Rows and whether each has a hidden trait (one of two labels; each part has its own)
In the rows, zero is written as 128.
[147 175  96 114 112 199 114 115 101  83 114  96 124 117 121 145 142 127
 118  96 137 108 132 137 113 146 149 111 115  91 128 149 175 125 107 158
 167 134 147  69 163 131  83  79 151 115 121 132 166 148 141 108 137 183
 113 122 125 156 111 173 130 135 114 179 143  98 116 200 133 113  95 141
 131 149 171 142 165 116  98 132 162 154 112 130 124 153 128 130 103 103
 152  97 116 119 156  87 130] : <26>
[149 174  39 111 111 251 112 118  91  81 117  91 103  51 114 151 170 134
 114  73 135 104 133 146 110 180 147 110 118  87 129 150 175 125 105 154
 220 133  61  40 165 131  74  80 145 125 119 123 172 148 162  71 136 251
  56 125 122 156 116 195 128 141 121 195 173 122 122 206 133 116  77 140
 149 162 161 163 199 115 116 139 145 149 116 115 140 158 131 196  84 103
 149 152 108 112 158  70 130] : <32>
[142 177  96 146 111 179 112 115 109  88 114  93 133 122 121 138 140 127
 117  93 136 106 118 143 113 130 148 119 114  98 132 142 152 125 123 181
 144 133 140  39 151 131  71  77 152 127 121 147 164 140 144 110 121 172
 128 107 125 172 112 169 130 134  99 155 152  77 113 202 133 113  81 141
 141 149 194 144 129 116 113 132 146 150 134 130 126 102 128 114 103 104
 168 146 117 105 168 100 130] : <32>
[145 148  92 115 111 188 112 117 101  86 115 102 113  95 121 145 143 128
 117  95 136 108 133 135 114 160 151 110 113  92 131 150 175 125 104 141
 176 134 102  96 161 131 105  75 150 108 121 128 160 148 144 106 148 175
  96 122 125 141 111 172 130 134 118 172 150 124 124 159 129 114 105 139
 133 147 140 137 182 117 111 133 163 153  98 123 130 154 129 150 107 106
 152 102 118 136 160  95 130] : <26>
[149 175  78 116 113 202 111 116 104  76 100  94 113  67 116 146 173 132
 117  91 135 107 117 144 113 161 148 111 118  96 155 145 152 124 116 166
 174 133  65  26 166 131  71  81 135 150 119 124 167 148 170  86 107 223
  85 124 124 159 123 177 128 135 120 169 202 125 123 203 138 116  57 141
 178 147 160 168 181 118 145 148 111 145 151 116 143 133 130 172  80 123
 151 202 106 113 159  95 130] : <32>
[146 142  99 113 114 176 112 117 100  85 119  94 113  97 122 145 143 132
 116  91 135 102 135 143 114 161 147 111 118  99 129 146 173 125 104 138
 176 133 105 111 164 131 103  76 147 107 119 124 166 148 141 108 148 175
 101 123 125 159 113 176 129 134 121 166 141 122 124 179 129 113 107 143
 132 149 148 141 189 117 108 134 173 151  99 123 131 158 130 153 109  99
 150 100 119 125 161  95 130] : <26>
[142 175  98 144 111 177 112 116 103  87 117  93 133 123 122 137 140 130
 119  93 137 103 122 143 114 132 148 119 116 101 132 141 154 125 123 177
 146 132 143  54 152 131  72  82 152 127 121 145 166 143 159 109 123 179
 121 110 125 172 113 173 129 135 101 160 154  79 111 212 132 114  77 140
 144 148 187 144 135 117 110 132 146 153 135 131 125  98 129 116 106 108
 161 139 118 103 158  98 130] : <32>
[148 175  50 110 114 231 111 117 102  84 110  84 104  46 112 147 170 130
 115  90 136 106 131 141 112 180 148 110 114  92 137 149 176 125 103 162
 199 133  54  36 164 130  74  81 148 128 119 126 164 148 166  72 131 247
  63 123 121 158 112 174 129 137 119 181 190 120 123 184 133 114  68 141
 163 156 165 168 189 118 138 143 151 150 121 113 145 159 129 198  80 107
 152 176 103 115 159  82 130] : <32>
[146 144  99 115 111 169 109 117  99  90 118 102 129  98 122 145 142 131
 119  97 135 102 136 131 115 159 142 110 115  84 130 148 176 125 105 127
 171 133 105 107 162 131 107  73 134 112 120 126 159 148 145 109 144 172
  99 124 125 137 113 173 129 136 120 178 149 126 124 164 129 115 105 142
 140 149 135 145 181 117 109 133 161 152 102 123 130 161 130 151 105 104
 149 108 119 137 158  92 132] : <26>
[153 135 102 113 110 177 112 115  96 102 119 123 112 100 121 145 144 133
 118 104 134 104 133 121 115 160 132 115 119 100 129 149 179 124 111 126
 186 133  89 108 162 131 128 108 145 124 119 124 168 149 143 108 136 186
  95 129 125 119 115 180 129 136 132 167 149 158 140 127 133 115  90 135
 145 147 132 141 184 117 147 134 148 141 116 119 135 158 130 156 107 116
 131 132 120 138 142  92 130] : <26>
[149 177  47 111 107 244 106 116  82  72 124  84 115  74 122 155 155 135
 116  62 133  92 133 147 107 162 153 110 119  89 127 160 205 124  99 157
 228 132  91  33 177 132  66  43 144 127 118 119 192 151 150  88 136 255
  74 124 125 157 116 218 128 137 122 203 147 110 121 204 133 116  81 140
 146 166 160 163 203 118 104 136 156 150 112 122 130 156 131 179  85 102
 154 134 114 111 167  61 131] : <32>
[139 175 106 137 110 171 113 115 103  86 116  96 133 133 121 141 135 126
 119  96 138 107 130 135 116 131 149 114 114  93 131 147 175 126 110 165
 146 132 153  45 162 131  75  75 152 120 122 141 168 148 144 111 134 177
 128 109 125 168 109 173 130 135  97 162 154  80 110 197 132 112  82 139
 139 151 185 143 130 116 100 131 152 150 116 135 117 115 128 110 106 102
 163 131 114 113 160  94 130] : <32>

Next part:
[153 108 161 139 125 153 166 151 146  63 221 179 115 119 120 175 221 160
 134 106 131 101] : S
[163 107 129 155 148 155 154 133 129  89 210 127 158 137 124 149 200 123
 103 130 112 130] : L
[134 169 169 104 153  71 162 137 121 108 140 161 128 131 126  99 136 149
 130  87 108  84] : S
[130 162 162 145 154  72 148 146 114 110 106 132 118 110 130 104 156 145
 152 112 139  88] : L
[154 109 142 115 134 161 166 140 138  85 221 168 133 130 125 169 188 133
 114 117  81 137] : L
[125 165 154 143 151  74 150 121 137 120  83 154 114 112 138 124 153 150
 157 106 101  96] : S
[124 160 141 114 145  80 139 123 123 146 104 144 123 123 139 114 111 132
 142 110  81 124] : S
[136 127 127 199 149  87 162 135 159 110  78 125 123  86 139 114 198 143
 154 135 126 123] : S
[142 126 132  78 125 152 155 148 126  91 195 183 139 117 135 160 142 134
 124 109  54 154] : S
[142 135 184 173 151  90 162 151 112  98 157 133 120 125 108 100 202 155
 144 107 191  70] : L
[124 149 152 164 138  92 131 132 136 124  83 112 100 102 126 116 167 146
 167 134 183  96] : L
[131  92 138 241 132  93 130 121 142 144  90 100 102 106 121 120 209 145
 142 136 205  95] : L
[153 117 126 112 134 165 149 125 132 118 227 146 151 142 126 163 150 116
 101 129  75 153] : L
[132 110 142 207 133 100 146 129 146 125 102 123 101 104 123 126 203 150
 156 131 185 104] : L
[145 150 167 155 164  91 165 138  96 116 171 117 147 145 112  94 177 133
 120 114 152 103] : L
[132 132 136 200 148  98 141 106 148 152  74 103 122 123 123 122 160 127
 147 144 153 113] : L
[131 145 160  78 127 106 133 146  80 126 199 151 120 129 124 124 104 133
 116 109 101 128] : L
[134 156 158 127 149  81 159 145 128  95 134 180 116 106 137 117 167 155
 151 100  98  99] : S
[129 143 133 133 138 105 151 125 152 121 113 155 117 108 141 137 155 142
 155 124  87 121] : S
[127 138 131 185 143 100 135 119 160 147  64 108 116 106 129 121 150 135
 158 147 159 116] : S
[117 154 209 179 128  75 142 152 136  78  83 169  68  92 115 124 208 195
 198  87 231  32] : S
[156 170 181 155 177  87 171 144  81  83 221 138 158 141 118 124 206 141
 113  93 111  94] : L
[141 159 178 128 154  69 160 137 108 113 160 148 136 132 123 108 152 146
 134  92 129  71] : L
[140 125 135 223 158  94 142 101 134 150  81  82 135 137 120 115 181 121
 130 145 164 107] : L
[152 142 158 110 150 136 160 132 110 100 230 165 150 149 125 157 164 131
 112 108  48 134] : L
[137 101 116 194 131 129 115 101 131 150 118  87 136 132 124 146 157 111
 119 157 153 135] : L
[139 109  91 184 139 146 119 117 124 136 136  81 155 121 136 135 163 107
 111 157 129 159] : L
[130 134 148 189 139 107 149 133 142 111 109 132 107 105 124 120 192 148
 160 135 170 119] : L
[140 156 140 100 142 113 155 152 126  87 163 166 141 107 142 139 155 142
 133 106  75 130] : S
[160 119 138 166 149 152 148 120 133 112 194 120 157 146 115 155 187 124
 109 126 131 110] : L
[129 119 126 199 141  88 148 126 173 135  56 125 112  91 135 126 169 144
 163 138 152 114] : S
[136 135 123 135 128 150 151 128 154  99 159 163 132 116 137 173 162 134
 135 130  81 151] : S
[151 116 134 125 130 152 153 135 142 109 203 154 133 124 125 169 172 131
 120 121  95 138] : S
[144 144 118 120 144 138 139 112 128 159 165 116 161 142 127 149 110 105
 109 134  78 165] : S
[119 144 150 147 131  88 122 117 126 146  77 134  96 112 133 127 121 147
 163 127 137 101] : S
[136 115 154 191 130 118 156 138 149  96 126 151 104  97 127 144 217 156
 162 130 156 108] : S
[130 119 139 163 126 111 150 139 146 117 101 147 106  96 133 129 185 145
 160 139 137 131] : S
[122 152 178 223 145  86 128 141 127 109  90  97  96 107 112 104 202 166
 169 119 255  50] : L
[132 132 103 202 163 100 154 130 124 120 113  89 157 115 137  97 191 118
 126 155 129 151] : L
[157 127 141 170 153 141 172 151 143  58 195 147 151 107 129 150 234 144
 127 123 123 122] : L
[126 160 160 200 153  81 134 124 134 125  74  98 105 113 120 107 167 147
 166 133 204  74] : L
[136 146 102 196 165  81 151 114 148 161  64  90 154 113 140 102 132 118
 136 153 122 145] : S
[156 116 118 152 144 155 137 109 124 139 171 109 165 150 121 150 152 104
 101 142 119 135] : L
[119 157 170 167 144  74 117 116 119 148  59 108  99 114 123 114 134 150
 167 125 175  77] : L
[142 119 159 179 125 156 166 143 164  52 189 188 103 101 127 188 245 166
 151 113 111 107] : S
[145 141 146  64 132 137 139 142 112 100 200 176 145 128 135 153 128 132
 121 101  50 139] : S
[136  93  96 103 111 176 133 190 101  70 223 134 148  93 137 119 174 127
 112 155 133 186] : L
[147 146 167 132 148 126 149 127 101 119 225 127 145 152 115 144 156 127
 108 111 112 118] : L
[129 122 131 159 133 111 152 141 143 110 110 141 114  95 135 124 185 144
 156 139 136 137] : S
[138 114 151 143 115 165 151 129 159  87 171 179 103 116 125 190 195 152
 140 119 101 122] : S
[138 146 178 125 144  79 150 141  95 122 169 150 111 131 118 120 142 148
 132  95 128  80] : L
[152 106 129 153 132 153 136 138 127 102 174 117 147 125 121 144 174 125
 117 136 152 131] : L
[155 132 158 136 136 148 168 148 132  77 232 169 136 132 119 161 207 148
 121 102 109 114] : L
[122 173 164 146 151  75 145 129 123 119  88 138 114 115 131 113 151 149
 160 107 133  92] : S
[150 161 184 165 175  66 169 131  97 111 148 128 141 142 114  98 187 142
 131 100 144  69] : L
[118 156 164 146 133  77 141 136 137 112  69 158  97  99 131 119 152 163
 174 104 157  84] : S
[142 157 170 163 162  75 148 135 106 129 130 104 138 134 111  92 171 136
 135 115 183  81] : L
[124 136 132 189 134  96 138 127 174 139  77 117 103  97 129 113 156 147
 171 142 179 101] : S
[136 144 189  95 119 115 151 151 136  80 165 200 102 120 120 138 163 171
 155  77 129  66] : S
[160 110 150 176 144 157 138 100 135 127 186 115 145 160 108 165 173 120
 107 126 145 101] : L
